Each row is shifted at random along 8 fixed directions that mean nothing.
Known rows, with every step that occurs
bigule/bupa/mema/ziro/batomo/toze/lufi/valu: [ -20   17  198   13  -34  135   31  -75  -79    0   21 -140 -111  -45
  117   47  154   84  117  -25 -140   56  -10   17 -102  122    6 -105
 -100  -37 -126  -68   66  -40  128  -92  -37   46  -29 -118  -33  -39
  -32   76   44 -125  108   62  -11  -36  -52 -145   24  -71  -44   40
  -67 -172 -175  -95   54  -81  148   83   70]
zinit/ziro/bupa/mema/bigule/valu/lufi/toze/batomo: [   9  298 -126  104 -123   51  -77  -82 -196   63  -17 -236   -7   48
 -254   42  -76   97  230 -150  472  -94   18 -186   50  -24  111  -16
  -41 -308  -44  177  231  119  155  276  104 -539   -4   66 -131  127
  -20  -79   57  111  147 -139   56  -39   16  -36   22 -175 -278 -156
   25  133   -7 -254 -187   55   57 -214  162]
bupa/mema/lufi/runo: [ -27   29  286  180  -10  199  195  -65  -27   11   41  -33 -193  146
 -115 -208  136  150  -17  -27 -103   45  241   48  -67 -330  305 -105
   79 -232 -294   16   15   60   -2 -156  134  -94  150   15 -224  249
   62   82  -24    1   99   44  -12   69  -49 -149   36 -100 -208  -65
 -132  -41   -2  276 -204   81  167   45  -53]
lufi/runo/mema/bupa/ziro/batomo: [   7   89  201  -36   65   78    4   69  133   32  180 -147 -107  -88
   29  -57  -13  -91  131    0  -29  -21 -105    6  -16  -92  112  -25
  -69  -70   83  -55   -9  -83  137   39  -91  -82 -100 -173 -160   85
   18   79  -71   34   39 -143   14 -124  115  -12   82   39  -21  -61
   -3   48   16  -65  -45  -25  -72 -183  -15]
lufi/runo/mema/bigule: [  41  -16  148  -40  -44   17   49 -137  -37  212   69   54  -96   90
  163  -87 -114  -31 -126  -12 -119   24  138  -27   60 -211  106 -108
   53  -38 -240   74   85   37 -153  -28   29  221  102   58  -41  -92
  162   39 -145  103  140    0  -27  -61 -121 -107  144  -28   14   99
  206  -28  127  293 -133  -48    1  -97  138]
bigule/mema/valu/batomo/zinit/toze/ziro: [ 118 -360   60   65  147 -260  145    1  114   85   -2   98  180 -122
  231   94  -31 -123    2  164 -173 -142 -151   -2  103  165 -114  239
  124  -72   39  -68  -45  -43  -37  -23  294 -149  113  197  111 -234
  -13   53    9  -88  210  255  140   -2  116  -22 -152   36   17 -118
 -159   37   -3  -91 -187 -101  -10 -149  -12]
batomo/toze/ziro/bupa/mema/bigule: [ -53 -277  114   -5  201  128   -7  -40  -24  -94  -17  219  -58 -285
  180  -42  131  -47 -159   93 -189   64  -75   27   74   60   74   86
   -3  210 -157   11 -126  -16  -83   60 -174  -35  -12   17   33  148
 -124   43  -36   21 -131  107  -31  161   57  -95 -102 -185  246   20
  -92 -176   58  -21  -90 -129   42   97 -167]
runo/bupa/mema/valu/lufi: [-120 -247   62   18  -70 -106  143 -132  346  -49  154  -47  105 -250
  359 -122  -80  -42 -184  121 -206 -122   54  142  112  -15 -188    5
  -23 -108   41 -155    2 -143 -108 -203 -204  335  190   13   27  -38
  -35 -228  -54 -374   64  334 -128  -78 -181 -222  -82  132  147   60
  220  127   62  -64   24  -41  -14  276  169]
bupa/ziro/batomo/lufi/runo/mema: [  66  120  136   92  101  157  116 -154   94  -15  132   90  -46  -41
  236   73  112  -60  -79  119 -261  176  157  -78  -64   29   74   63
  116 -103  -23 -204 -105   -6   46   -1 -178   31 -130  -13  -66   25
   71  135   90  -29  259   34 -184 -102  -48 -126  155   30  113  154
  -96   46   -4  242  -61  -97  -16  102   17]
valu/mema/ziro/batomo/toze: [-106   19  101   68  374   73   65  221 -130  -45 -139  101  -92  142
 -458   91   32  127  -66 -288  -90  109   88 -100   14 -142  265   71
   91   34  -34   48  -91  114 -152    6  120 -124   64   69 -294  232
 -184  218  -14  321 -161 -237   55  206  -26  178   80  -84   49 -191
 -294  -23  121  146   52  139  -46  187 -317]
toze/lufi/runo/mema/ziro/bupa: [  86   50  129  225 -144   29  237 -163  -14  254   69 -104  -26   53
  100 -170 -113  -52   86  -34  134  -21   72   97   60 -128  368  -13
    5 -367 -287  107  280   14   -5   80  129 -269   65  111 -224  198
   15  116   57   26  215  234  233   75  113 -147    6  -66 -152 -126
   51  261  112   40 -253 -101  134 -310   33]
toze/lufi/ziro/bupa: [  65  291  -15  116 -101  121    2  -46   22   54   14 -238 -157   47
 -185   71   14  180   79   78  183  133  111  -12 -178  -62  161  -82
 -164 -263 -137  120  113  -14 -108  111  181 -211 -170   19 -197  141
  -61 -117   14   87  130 -110   30  121  135 -139  -12 -128 -195    7
  -14   76  -25   67   19  -18  302 -214   16]
lufi/ziro/batomo/toze/bigule/bupa: [  33  122 -134 -113   93   84 -310   74  -12 -130   54 -252 -149 -141
  -32  322  172  141   44  136 -110  140 -131 -132 -135  141 -189  -61
 -105  173  198  159 -200 -140    6  129    4  106 -269 -168  114 -106
  -53  -86  -92  124 -133 -341 -109    8  123  -13   56 -111   75  185
   74 -217 -168  -71  341    3  169  -15   -4]
bigule/valu/mema/ziro/batomo/zinit/toze: [ -41    5   21  -29   27   13  -24  125   26  -28  146  -63  207  -36
  -43   72   -8  -80  -23 -155 -166   -3   66 -102   37   -2   -5  -26
   89   -1  -13  -55 -177   21   54  152   60  -92  -22   88 -127  -65
  -63   83  -28   44   70   34  157  -51 -137   56  -47   86  -90   11
 -167   39   76   69  -41  -70  -12  111   50]
ziro/bupa/mema/valu: [  22 -118  110   41  -11  -84   45  -56  191   49    4   60   72  -83
   25   47  -57  -10   35  -11   80  -71   44   80  120  -27  -50   -8
 -117 -239  -50 -129  157   25 -119 -107  -54  -74  142  173  -80  128
  -33 -141  -71  -21  -11   47   40  -20  -58  -76   -4   87  -76 -207
  188  152   62  -24  -99    6   79    1   73]
lufi/ziro/bupa/mema/valu/batomo/toze/bigule: [ -27  -47  -80 -101 -141 -111  -49  137 -101   29  -56  -92  -53  -46
 -165  -93   11  -54  181  -14  121  -42  -65   12   87 -120  -64  -70
  -33    6   59  178  127   66   66   18  -66  -53  -54  -67   58   30
  115  -55    1  -93 -128   13   98   22  125  -82   82   61  -14 -129
  129  -88  -47 -181  -81   -6  109 -250 -124]
lufi/ziro/bupa/mema/bigule/valu: [ -35  -48  118  -67  320   17 -154 -168  -29   20  114 -174  -40 -230
  -61  226   72  -21  -15  -68 -122  -93 -164 -224  154   49  182  141
 -142 -102 -112   43  -82  -65   14  239  -13 -293 -190  200 -168  115
 -164    0 -140  154   56 -222  -34  113  313  -56   -1 -133  -27 -153
   24   47  -99 -148 -123 -100   11 -240  -26]
ziro/bupa/mema/bigule/valu: [  26  200   19 -195 -217    1 -155   35  -73  136   12   60  -21  109
 -179  -67  -92   32   99 -117  140  -10   81   -5  -42   -2 -198 -252
 -169  106  -88 -112  146   65   -5  -65 -107  134  -60   52  -25  -92
   59 -175 -119   35  -76 -148  -64  -89 -137  -28   78   88 -144    9
  132  -83  -34   50  -30    9   19 -120  179]
valu/lufi/runo/bupa/mema/bigule/ziro/batomo: [ -90   21   14   -9   28   73   11  -28  212   71  144 -170 -178  -73
  -41 -236   22   78  -66   97 -163   60   18   76   29  -53  -31   11
  115   29   30  147 -210  -50   84 -164  -51  209  -53 -214  -33  148
   57  -87  -39 -213    6  154 -113   10  -35 -215   69  -16   46  134
   90  -58 -109  107   78   40  -47   48  -82]
batomo/toze/ziro/bupa: [  28  -19  -96   55 -104  124  -95   81  211  -88  -21  190   39 -119
  232  132   15   67  -71  245   46  224   85   33  -54  160 -214 -151
 -113  102  115   56  -98  -17 -165   30 -214  175   -7  -49  190  -86
   23 -170  -91   35  -73  -28  -20  -75 -237  -74  -81    5  136   91
   -8  -59  120   78  130  -54  169  258   98]
bupa/mema/ziro/batomo/toze/lufi/valu: [ -62  152   44   55   29  322 -117  125  -89 -176   35 -251 -217 -112
 -196  127  401  -47  -52 -175  136    1  -13 -100 -179  -88  244  -67
 -160 -217   92  -91  -78   15  315  446 -127 -423    7  -75 -192  186
 -201  156  -97   99  -44 -192   41   23   52   36  -90  -77  -28  -54
 -150  147 -126 -328   28   -2  238  117  -27]
batomo/zinit/ziro/bupa/mema/bigule/valu: [-274  -46   72  -17   35  212 -173   76  128 -211  170  -26   47 -238
 -189  -23   99  -64 -165 -140 -142   44   31   68  -44 -134  106   10
   54   75 -230  157 -310   35  -51  178  -96 -211   13  133 -219  224
 -126    9  -56    4 -181  -82  126  165  -91  112 -282    5  -79  -11
  -94   83  118   28  -72  -30   80  238  -93]
bigule/mema/valu/batomo/toze/lufi: [ -75 -163  -47   21 -113  -56  -84  184  345 -130 -102   -3    6   38
  -46 -111  167  154 -225  159 -173  100  108  249 -125   13 -239 -137
   65  -62  152   -8 -201   29  -98 -115   57  330  263  -22  298 -188
  102  -92  -42 -185 -133  137   27   77 -349  -29 -250  152   20   93
  -46    7 -169    3  234  157  127  458  -43]
mema/valu/lufi/runo/bupa/ziro: [ -54  146   65  -63  -25  -91   33  -22  306   98   69 -110  -52  108
  -35 -156 -212    3   77   83  212 -137   13  -24  -34 -123  -42  -81
 -107  -15  193  103   91  -70   38 -236  -58  162  -34 -138 -107 -135
   43 -183 -115 -228  137  -20 -194 -194  -40  -86   38   86  -59   56
   70   44  -60  -12  -40  170  -52  -70  192]
ziro/batomo/lufi/toze/bigule/valu/mema: [ 105  193 -188 -186   77  100 -105  -89 -174   -3  -69  126  -18  193
  -34  265  163   96 -241   -4 -133  146  213 -167 -120  189 -112  -18
   25   87  -99 -157 -118   53  -69  134  152  289 -200  126  152 -196
    8    4  125  146  124 -153 -142   14 -148   64  161  -60   40  306
   83 -156 -165  275  279  -24   20  279   43]
zinit/ziro/batomo/toze/bigule: [  61   86  -17    6  -13  -89  -82  109  -86  -78  -42  111    9  -21
   -8   99  -16   22   54   77  -79  199  100  -32 -145 -103 -162 -106
   99  215 -106  179   48   74 -108  -19  140   45 -145  -23   17 -112
   82   40   36  123  -24  -89 -124   73  -31   40   62 -198   -6  184
  -76 -296  108  236   90   74   94    2  -18]
runo/mema/ziro/batomo/toze/bigule: [  20  -15   21   -1    5   15   52  -48 -166   16  -44  295   94    1
   86   27  -31 -120 -168 -139 -249  142  123  -87    9  -57  -13   30
   98  218 -211  -92   80   96 -195    0  -69  287   75   89   60  -87
  -34  213  -16  122  -58  -25  -45   38 -181   81  153  -43  210  116
  -41 -101  220  224   95  -86  -98  195  -39]
valu/lufi/runo/mema/ziro: [  37  195   12   61  190  -41  114 -192 -277  302  -66    4  -36  298
 -166  226 -229  -61   12 -241  267 -164   20 -282   51  -45  316  116
  -49  -17   63  -43  269    9  -66   53  194  -65    0  225 -286  -78
 -200  134 -129  311  266 -314 -107  -72  162  208  121  -60  -74 -123
  -77  182  113   59 -105  102 -242 -262  141]
bupa/ziro/batomo/toze/lufi/runo/mema: [ -12  309 -122 -125 -167   29 -339  349   66 -159 -139   64  -66  237
 -220   61   95   16   93   71  308  173   -9   92 -414  -32 -295 -284
 -152  355  636 -171 -113   43  185  -55 -242  319  -77 -264  226 -245
  133  -48 -102  124 -358 -418 -227 -209 -109  318  -81  352   38  132
 -147  -98 -123  -35  365  239  -47  201   14]
valu/mema/bupa/ziro/batomo/lufi: [   0  126   63   70  253  122  251 -123   75  123  -85  144  -34   82
  -48  185  -38   69   -9  -43   34   99  123  -91   24  115  150  189
   30 -207  -28 -238   41   73 -197 -110  157 -116  -43   61 -208  135
 -167   54   97   92  291   -8 -107  -44  -85  -53  213  -47   31  -30
 -111  185   97  231  -44  -43 -103  152   29]
runo/mema/ziro/bupa: [ -84  106  187 -131  111  124  -49  -60 -158   39  162   17   49 -163
  -63   84  -90 -167 -111 -169 -232  -42  -48 -118  -12    2  145   63
 -163  288 -137 -154   33  -71  -47  188 -265   99 -153  115 -316   44
 -324  139 -105  148  -52 -309 -110   68  111  152  -37  -44  153   45
 -159  -45  187  -82   24 -114 -190  -37  -83]
toze/bigule/mema/lufi/runo/bupa/ziro/batomo: [  59 -268   10  -51  128 -210  -78 -137   57    1 -111  243  112   20
   78  -58    2 -145 -141   79 -249  -40 -138  139  118  -41   59  145
   87  288  -32  -38   -1   36  -40 -225  124  227   60  130  228 -119
   25  166   11   73 -260   44  -69  208  208  216  -45   49   48  -22
  -15  -90  -44  102  144   71 -254  -56 -131]
ziro/bupa/mema/lufi/toze/bigule: [ -14  -29 -156  -52 -236  -32 -175   11  -94  -79 -160   32   50  106
 -242  -67   19   76   16   16  277  -24   16  152  -43 -110  -43  -87
 -143  142  140  -32   57   68  -66  -11  -63  116  140   22  152  130
  -15 -116  -32  147 -437 -167   35   90   18  202 -161   72  -91  -83
  138  -35   15  -20  144  161   12   81  -69]
valu/mema/bigule/ziro/batomo/bupa: [ -77   14  -81  -47  405  120  -66   60  284   83   33    8  -91 -148
  -76  237  124  177 -156  184 -167  150  -77  -16   39  228 -164  129
   49  -50  160   84 -449 -104 -120   33   41   13 -108   32  -83  127
 -116  -43  -94   15   42  -64  -70   24  -76 -164  110  -53  182  108
   65  115  -36  170  187  -64   87  317  -88]
valu/batomo/lufi/toze/ziro/bupa/mema/bigule: [ 199  136 -171   19  -16  -86  187   10 -335  248 -240   46 -192  290
 -256  -26 -112  146  254  -12  460  -56  -28 -104  -24  129   20  146
   -7 -150   82   29  231   81   13   77  172 -274  -49  -15   20   27
   48  -25  136  125  116    3   64  -25  227  -36  167 -109  -13 -175
  -32   53  -82 -102 -213   32   59 -396 -124]
toze/ziro/bupa/mema/lufi: [ -14  130  118    5   46  140    0   69  -22   10  -83  190  -57   59
 -304  -79   51   27   30    0  181   28   15   60 -148  -62  105   46
 -171  129  -60  -86   67   88  -12  -90   13  -82  -37   91 -137  118
 -185    8  -27  114 -188 -204  -34  102  143  133  -84  -21 -102 -145
 -270  -49   26  -25   21   52   55  -14 -178]
zinit/ziro/batomo/toze/bigule/valu/mema/lufi/runo/bupa: [   5  -58   57  -64  265  -55  -72  -98  283  -40  127  -21  149 -234
  413  156   58   11  -32  294 -322   41  -98  -21   19  135 -178   71
  144   24   18  159 -279  -53   81   34   53   86 -208  -33  115  -43
  -24   -4   60 -174  181  151 -160  -70  -14 -156   61  -92  122  276
   22 -157  -91  110  121  -51  -23  277   74]
ziro/batomo/lufi/runo/bupa/mema: [ -62 -137   19  -65 -147  153   19   48  -97 -110   85  -49 -116   21
  112 -104  131 -189 -191 -112 -153   20  133  161   18 -140  183  -95
   59   95 -116  -60    8   46  104   97 -222  181   60  -87  -19   61
   11   61   26   76 -149   55   43   98  -16  169  -48  128   64   48
  151  -14   -4  -27  121   -6  -39    1 -142]
runo/bupa/ziro/batomo/toze/lufi/valu: [ -40  -14   13   -3 -197   34    0  140  118 -217  117 -166  -59 -174
  259 -200   85  -40  -39   64 -140   51  -26  116  -70  -31    0 -206
  -98  -38   25  -33   27  -89  191  119 -377   21  -52 -258   32   30
  103  -23   52 -203  -62  168   18    0  -34 -122  -96   60  147   96
   19  -15  -16 -211   26  -79  119   12   10]
bupa/ziro/batomo/zinit/runo/mema/valu/lufi/toze/bigule: [ -98  -58  -71  133  140  -19  -30  -60  196 -183 -159  289  122   87
 -153    8   36  -40 -244  -21   45   48   99   69   26 -177   53  243
  215  -89   52   45 -220  167 -203 -177   81   38  241  103  128  114
   69   -3  120  -19 -115   45  -42   48 -168  156  -43   94   27    4
   28  162   69  216   52  129 -156  422 -107]
runo/mema/bupa/ziro/batomo/zinit/toze/bigule/valu: [  87   53   46   87    8 -216  158   46  172   74   62  165  235   26
  110  -41 -191   99  304   69   31   42  -55   13 -105  185 -319   38
  107 -138   17 -133   -9  -64 -142 -243  267  -11    8   35   73   11
  182  -25  104 -118  128  144  107 -193  -99  -73   91  105  -65 -106
  -47   68  104  228 -133  -62   -9    3   96]
zinit/runo/mema/bupa/ziro/batomo: [ -53  -16  219  296   43  166  103  -71  364  -62  162  -43   26 -269
  254    2   54  -49 -115   91 -117   43   60  135  160 -120  172   87
  109 -545 -104   59 -136   27  -70   71  -71 -310  205   -1 -133  275
   12  -71    2  -38  197  172    0  -38 -155 -204  -12  -78  -22  -35
   48  381  184  -22 -183  -87  -36  182   98]
bigule/bupa/ziro/batomo: [  14   90   63 -111  -39   36 -170   25 -130 -100   96 -148  -43 -136
  -31   58   -8  -81  -19 -130 -196  -36 -122  -40   25   39   49  -36
 -167  278   36 -179  127 -100  146   -1 -229   18 -179  -72  -99 -173
 -127   64  -61   97 -145 -250 -144   49  167  122  -39  -53    0   77
 -138 -107  -11 -237  118  -10 -156 -223   46]
runo/bupa/ziro/batomo/zinit/toze/bigule/mema/valu: [   5   81   34   16 -214   19   84   72   -7  -45  109   54   41 -110
  114 -152  -37  -88  113    3  -93  -10  -24    2  -45   66  -99  -46
   73   17 -146  -29   26    4   73  -16  -34 -132   14 -102  -58   36
   83  -41   88 -211   49  169   -5  -49 -129  -97   21   98   31   61
  -62  -26  128  -21 -148 -133   21  -94  111]
lufi/ziro/batomo/zinit/bupa/mema/bigule/valu: [-108   11  -47  -55   -2  -62 -212  197  165  -85  -15 -153   51   65
 -310   63  -17   72  156  -62  212   92  -30   63 -117 -103 -183  -49
   12  -33  178  202 -204   72 -119  -51  150  -67   56  -59   55   -8
   90 -115  -85  117 -243 -231  233  -22  -23  185  -90  230 -189 -214
  118   74  -62   10  167  127  101    9  -98]
mema/bigule/valu/batomo/lufi/runo: [ 103   10 -172 -225 -247  -79 -115   -3   71  174   84 -175  -49  155
   65 -209  -61  -89 -125   13   33  -89   82   13   48 -117  -96 -169
   50   24    5  142   19    7  115  136  -18  224  -46  -66  210 -387
  191  -46 -143  -62  100  133   56 -107  -68  -70   34  -13  -61  258
  245   30 -187    7  -32   49   31 -215  172]
runo/bupa/mema/ziro/batomo/lufi/toze: [ -11 -189  101   63  141   44  151 -183   51 -119  102  -22    1 -204
  338  126   20  -12  -41  120 -284   40   -9  -58   19  165  -46  167
    3   24   10 -117 -152 -150  -49   23 -207  149  -19 -110    5   58
 -107   -4   69 -103   78  145 -152  -23   32  -98   27  -33  274   63
  -18  -53   10  -18   64 -120  -39  210  -57]

Rows
[  93  -60   93   49  174  -59   49 -112  -11   84    6   32  145   33
  126  256 -156  -11  181  116  124  -48 -134   20 -192  152  -15  164
   -6   87  103  -73 -102 -109 -126    5  259  -82  -76   71 -118  108
 -178   28   16  101  107   -3   29  -52  209  145 -132   36    2  -16
  -94  -32   81  151  -58  -39  -47 -102  -32] | batomo/zinit/toze/lufi/runo/mema/ziro/bupa
[  27  315 -146  -39 -268  178   -7  129 -243   13  -10   34 -181  239
  -78 -118   82  105   37 -208   96   70  204  -66  -60   20  -58 -334
   69  -62 -171   28  131   93  158   10  -11  113  -19 -124   49   28
  190  -74   66  -69   57   15  -11  -86 -310  -98  251   35  -88   93
  134 -102  -72   81   62   19   72   41  161] | ziro/batomo/toze/bigule/valu/lufi/runo/bupa/mema
[ 125  177  -45 -108   37   72   -6   24    0   89  102  -51  -97  -52
 -146   68    6  113  114  -95  -19  -63  -45  -76  -22  146 -207   23
  -18 -201  -65 -201  -68  -76   50   66   11 -217 -159   37 -127  138
  -62 -118   10 -141  149   44   51 -100   23 -243  192    5  -42  -16
   78   91  -99  -20 -154 -137  105 -145   64] | ziro/bupa/mema/bigule/valu/batomo/zinit
[  52 -118  -73  -46  220 -314 -180   41   17 -101  -21  -34  167  -14
  -58  -13 -127   26   30  -27   41 -178 -199    8   93   49   -8   67
   46  115  177   95  -34  -70   95    6  214  -41  -52   95  106  -27
   63   34  -14   96 -237  -17  -67  145  269  220 -131  -98  -62 -136
  -39  -81  -57 -116   46  232 -252 -168  -89] | zinit/toze/bigule/valu/lufi/runo/bupa/ziro/batomo
[  15 -140  103  -10  -47   15  300 -326  -62   88   77  118  202 -108
  609    8  -63 -224 -177   58 -344 -114   34  -73  262   61  116   89
   14 -163 -203 -295  180   -9    6   99 -390  121   98  119   15 -138
   -5  199   38 -229  444  273   -5 -182 -130 -185  136   45  213   73
   92  139  172    2 -223 -306 -156   73  211] | runo/mema/lufi/valu/batomo/bupa/ziro
[ 150  415 -175  -77 -273   65  -87   90 -199   69  -36 -176 -103  183
 -359  -81   49  238  247  -61  324  -87    8  -76 -111   75 -137 -157
 -149 -217   64  -72  124   13  232  161   33 -214 -117  -52   11  112
   41 -143   58  -57  -17 -154   35  -98   23 -119  123  -28 -223  -41
   22   28 -178 -178  -45   58  140 -160   84] | ziro/bupa/mema/lufi/toze/bigule/valu/batomo
[ 107 -101   -2 -220  324 -393  -83  -61 -256  187 -116  156  149  142
 -186  144 -230   48  140  -32  -43 -117 -179 -159   95  140  -73   81
  -98  354  -39   89   84 -108  -98 -127  320  152 -292  254   14 -207
   12   77   70  188  -72 -173  -11  143  392  152   71 -145  -32  -96
  -53 -304 -101   94    5   42 -161 -279 -138] | lufi/toze/bigule/valu/mema/ziro/bupa
[ -36  -92  -59   55  -90  -99   96  165 -161   47  -66   34  -97  112
 -161 -209   69   69  157   35  102   38  -20   39   51    1  -13 -101
   42    2 -171  339   40  -23   76  -89  142  -88   20  -22   45   64
  289   37   96  -52  -81   69  204  108   52  -47   28  -69  -82 -135
   86 -111  -63   20  -79    5  219 -152 -182] | lufi/toze/bigule/ziro/batomo/bupa/mema/valu
[  82   55   98  160  233 -209  196 -240   65  223  -77  138  149  156
  140  250 -247   -7  174  -26  112 -167 -122  -66   97  218  -59  296
   98 -208   86 -152  167   -8 -111 -403  196 -125   49  172  -93  -65
  -96  -92  119  -55  384   44 -123 -205   66   10  143  108  -60  -82
   21  241  -14   35 -152   -8 -254 -135  212] | bigule/bupa/ziro/batomo/zinit/runo/mema/valu/lufi
[  66 -250  -54  -46   37 -188   80   84   -4  -76  -93  -21  136  -42
   51  -13  -97   20  129  205   90 -100 -193  170 -104   58 -251  204
   26  166  315  -79 -104 -120  -29 -131  147    9    5 -118  165 -107
  -63  -26  121 -137  -98  103  135  -33  278  110 -189   74   47  -93
 -121  -85  -27 -183   53   31  -85  -54 -222] | valu/batomo/zinit/bupa/mema/lufi/toze/ziro
[ -46  258   40    8 -103   60  150   11 -158  130   68  -70 -201   95
  -89 -282  -96  213  134  -36  153  -63   33 -147  -81   81  -29 -121
  -76  -85 -159  115   83  -77   90  -35   23  -28  -60 -101 -113  -15
  108 -176   41 -193  179   56  -74  -83  -53 -269   88  -98  -42   -6
  -90  -59  -64  -79 -194  -50  115 -116  135] | runo/bupa/mema/bigule/valu/lufi/toze/ziro
[  61  185   -7 -208  -37   34 -145   15   54   -9  -65  257   70  165
   55  -57   92  -42  -15  115 -157  159  115  -55 -105  -34 -210 -175
   63  348  103 -133 -111  125  145 -234  -95  388 -210 -136  252 -285
  179   68   32 -128   18  -16 -258 -182 -200  -41  217  109   15  339
 -121 -335 -161  319  143   31 -114  235  116] | bupa/ziro/batomo/toze/bigule/valu/mema/lufi/runo
[-118 -111   32 -136  101 -238   25  191 -216   -9  142 -333 -113  -49
 -104 -308  -39   10  236 -111  -89 -211 -267  -36   16  -12  -26  -57
   46  221  104  126  -11 -179  249   -1 -127  -34 -185 -216 -114  100
  -18  -57   30 -113 -129   38   46   78  353  -34  -55   18   94  -80
   -3 -188 -227 -303 -102   25  -44 -435 -217] | runo/bupa/mema/bigule/valu/lufi/ziro/batomo/toze
[  83  276  -94    4  -82  -33  114 -173 -342  311    1 -210 -171   88
  111  184  -15  134  366   81  302 -139 -102 -303  -85  266 -140  -95
  -85  -71   75   80  283 -157  131  -60  214 -159 -237  -39  -86 -142
  -20 -175   22 -153  462  -55 -182 -244  127 -316  228 -147  -59  141
  102  -77 -185 -119 -198  -94  198 -386  391] | batomo/toze/bigule/bupa/mema/valu/lufi/ziro
[ -25  -32    0  144  198  200   27  110   32 -164 -141   86 -140    0
 -117  178  189   75  -25  -26  305    7  -31  -95   52   77  181  105
 -132 -324   -2  118  -66   49   -3  235    0 -386  195   37  -17  140
  -30   13  -33  163  -54 -166  169   16  -61   74  -14  -66  -15 -319
   -4  171   10 -206   38   12  227  194  -82] | lufi/toze/ziro/batomo/bupa/mema/valu
[ -73   47  135  136  213  127  129 -111  101  -95   78  111   49  -78
    1   24   70 -202 -217 -123 -148  -75   55  -52   54 -147  243  276
  185 -179 -114 -157 -106   78    3  -11  -65 -266   46  105 -249  196
 -182   74   96  -84  236   77  -95   -3  -14   11   12   18   44   69
 -117  237   78   52 -178  -63 -179  114  -27] | bupa/ziro/batomo/zinit/runo/mema/valu/lufi
[  83  337  164  -92 -218   41   60  161 -232  159  -46   -3  -58  353
  -78  -91 -169   69  430  101  300   86   77   89 -365    7 -151 -301
  -49  241   21   87  117   35   63 -124  140  198 -126 -284 -116 -124
  125    2   43    9   96  -72  -70 -177  -90   73   94   39 -163  119
 -109 -394   -3  214   68   75   62 -176   31] | zinit/toze/lufi/runo/mema/ziro/batomo/bupa
[  17 -333  -72  -59  109 -117  -27  -32  137 -125  -71  203   80 -249
  253   36   46  -14 -187  186 -446   81  -99   91  129  159 -238   87
  115  238   94 -125 -164  -99 -137 -143   -4  317    5  -38  342 -210
   59   85   20 -183  -67  227 -126   91  -56 -107  -15 -102  261  138
  -97 -167    3   35   99  -53 -194  234  -55] | valu/batomo/toze/bigule/mema/bupa/ziro
[ 103  -18 -167  -42  -85   68   29  -52 -341  -53 -171  107  -35  146
   21  126   98  -43   29  -50  188  -55   -9  -12   37   41   29  -14
  -47   61  -55 -119  142   30    6  113  -24  -53   72  -13   84   39
  -56   48   49  148  -82  -61   60   10   20  136  116  -51    3  -21
  199  -55    9    0  119  -35   36  -40   21] | ziro/batomo/bupa/mema/lufi/toze/bigule
[ -78 -197 -205  -33  -65 -278 -102   -9  264   44   50 -226  115  -97
 -131 -253  -70   25  -44  204  116 -115 -125  107  110  -15  -70   66
  -31   90  172  334  -72 -123    0  -45   57  105  -34    2  130   43
   31 -155  -18 -148 -187   99  122  135  158  -23 -279  -76  -27   40
  201   26 -136 -116   62  152   45  -82 -133] | mema/valu/lufi/toze/bigule/ziro/bupa
[  42  -10  133  219  114   61   44   -8   74  -91  -60  -83 -148   40
   32  -31   61  244   94   27  -92  127  -25   97  -18   69  174  -31
   49 -166  -66   86   15  -49   19 -202   90 -147   12 -114   -1  137
   95   78   94   15  -14   68   17  119   34  -98  -16 -130  -77  -76
 -144  -38 -112   33    4   89   77  -16  -68] | bigule/bupa/ziro/batomo/toze/lufi/runo
[ -83   32 -114   13 -216   48   -4   30  196 -158  178 -345   28  -74
  -39 -170   10  -34   -1  130  124  -55   99    2 -143 -257  -67  -27
   65  -40   54  225  -72  -68   69   73   37  -50   -3 -205  -37  -62
   -8 -128   65 -260  131  110  103  -93  -88 -100 -162  -65 -114  234
   82  -55  -56  -78   15   43  231   70   51] | mema/valu/lufi/toze/batomo/zinit/ziro
[  49   30 -141   -7   21   75  -38  119 -190 -133  -85 -143 -179  -31
   69   60   36  -38 -140 -118   64 -130 -153  -39    7   28  204   -6
  -95   -8  186  -74   99  -93  234  314 -150 -191  -59 -127   12  -45
  -99   91  -46   27  -13  -43 -110   58  203   81  -52  -77  186   34
 -149  116   -1 -420  -13   26 -143 -166  -15] | valu/batomo/toze/lufi/runo/bupa/ziro
[  -9   12  -25  104 -171  114   62   51 -191  -45 -102  -41  -61  174
 -144  -52   66   93  150  -78  198  -14  -47   44 -100   37   84   53
  -50   41   13  -46   65   40   56 -117   58 -100  150  -92   51   37
  -59    0   70   88 -158 -100  195  -29   29  160 -108   97 -144 -141
 -128    3  -43 -111   55    7   92  -25  -48] | bigule/bupa/mema/lufi/toze/ziro/batomo/zinit
[ 104 -114 -218  189   11 -192   70  177   87   24  -69   71   98  -48
 -156   89  -50  225  169  116   37   85  -55  126    5  173 -318  131
  188 -203  190   40 -177  -51 -101 -126  327 -184   63  121  108  211
  166  -58   95  -80  -87  215  167   53   74  -97  -11   48  -41 -219
  -65  135  100   97 -105   18   95  -14 -190] | valu/batomo/zinit/toze/bigule/ziro/bupa/mema
